Below are the code and all the weights of a small trained network. Each question names an input and a class and asks about switching units off, where a switched-off unit gives its printed mean instead of its output.

import numpy as np


def w(rows, s, z=0):
    codes = np.array(rows[::2]) - 128.0
    scale = np.full(codes.shape[1], s)
    scale[-1] = z or s
    return codes * scale


def f(y):
    return y / 2 * (1 + np.tanh(0.7978845608 * (y + 0.044715 * y**3)))


def log_softmax(a):
    a = a - a.max(-1, keepdims=True)
    return a - np.log(np.exp(a).sum(-1, keepdims=True))


def net(x, mask):
    res = np.array(x, float).reshape(1, 3) / 4 @ E
    y = f(res @ A[0][:, :-1].T + A[0][:, -1])
    res = res + np.where(mask, y, B[0][:, -1]) @ B[0][:, :-1]
    return log_softmax(res[-1] @ U[:, :-1].T + U[:, -1])


A, B = {}, {}
E = w([
[236,105,8],'x0',
[194,105,215],'x1',
[185,229,107],'x2',
],0.011)
A[0] = w([
[144,167,45,231],'neuron 0',
[5,130,141,142],'neuron 1',
[147,128,58,220],'neuron 2',
[165,125,164,131],'neuron 3',
[92,87,141,143],'neuron 4',
[68,90,205,205],'neuron 5',
[228,105,154,250],'neuron 6',
[162,72,134,240],'neuron 7',
[107,104,220,249],'neuron 8',
[145,132,46,246],'neuron 9',
[69,100,185,162],'neuron 10',
[52,73,107,199],'neuron 11',
[100,249,126,253],'neuron 12',
[133,240,125,194],'neuron 13',
[168,60,93,173],'neuron 14',
],0.015,0.0063)
B[0] = w([
[158,70,68,237],'neuron 0',
[75,101,89,227],'neuron 1',
[203,94,79,220],'neuron 2',
[132,135,152,160],'neuron 3',
[83,190,50,169],'neuron 4',
[63,165,128,245],'neuron 5',
[183,174,170,238],'neuron 6',
[149,250,99,194],'neuron 7',
[53,175,178,247],'neuron 8',
[180,102,76,237],'neuron 9',
[62,127,131,217],'neuron 10',
[126,133,41,204],'neuron 11',
[107,26,183,230],'neuron 12',
[149,66,162,216],'neuron 13',
[200,198,82,204],'neuron 14',
],0.012,0.014)
U = w([
[154,162,117,13],'0',
[247,164,71,175],'1',
[140,127,131,4],'2',
[130,225,238,160],'3',
[187,71,241,200],'4',
[45,186,56,176],'5',
[189,2,91,144],'6',
[61,101,182,121],'7',
],0.0089,0.0037)

Each question gives the input, the list of numbers given to net, and the class t.
The units are the neurons (one row each of A and B). Each row of codes is followed by its name. A weight is (code - 128) times the scale printed after its matrix; where a second scale follows, it is the last column's (A, B and U).
mask holds one flag per neuron, in row order. A switched-off neuron (its flag False) gives its mean, the last column of its row in B, instead of its output. The means were averaged over made-up inputs and are rounded, as every weight is.
A unit's drop is (log p(t) with every unit on - log p(t) with that unit switched off) / (log p(t) with every unit on - log p(t) with every unit switched off).
The circuit of an input: a set's keep is (log p(t) with only the set's units on - log p(t) with every unit switched off) / (log p(t) with every unit on - log p(t) with every unit switched off). Starting from the 12 units with the biggest drops (on a tie, the unit counted first), units are removed one at a time, each time the one whose removal leaves the highest keep (on an exact tie, the one counted first), for as long as the keep stays at least 0.8.
circuit, biggest first: the units of the circuit, biggest drop first
top k neurons: the k neurons with the biggest drops, biggest first
drop when u is switched off: that unit's drop, to one decimal
input [-4,5,8], class 4: circuit, biggest first -> (neuron 12)
input [-2,2,0], class 3: circuit, biggest first -> (neuron 0; neuron 9)
input [1,-2,-1], class 1: top 2 neurons -> (neuron 12; neuron 13)
input [-4,-8,2], class 6: top 2 neurons -> (neuron 12; neuron 8)
input [3,-7,-3], class 6: top 2 neurons -> (neuron 6; neuron 7)
input [-2,6,5], class 3: top 3 neurons -> (neuron 0; neuron 2; neuron 9)
input [-5,4,5], class 7: top 2 neurons -> (neuron 12; neuron 7)
input [2,2,-5], class 5: top 3 neurons -> (neuron 2; neuron 9; neuron 0)
input [1,-4,-2], class 6: top 2 neurons -> (neuron 6; neuron 7)
input [6,-6,2], class 6: top 3 neurons -> (neuron 0; neuron 7; neuron 6)
input [-7,5,-1], class 5: top 2 neurons -> (neuron 5; neuron 4)
input [-5,1,6], class 4: drop when neuron 6 is switched off -> -0.1
input [-2,0,2], class 7: drop when neuron 6 is switched off -> 0.2
input [-7,-8,2], class 7: drop when neuron 6 is switched off -> 0.0
input [6,-7,2], class 6: circuit, biggest first -> (neuron 0)
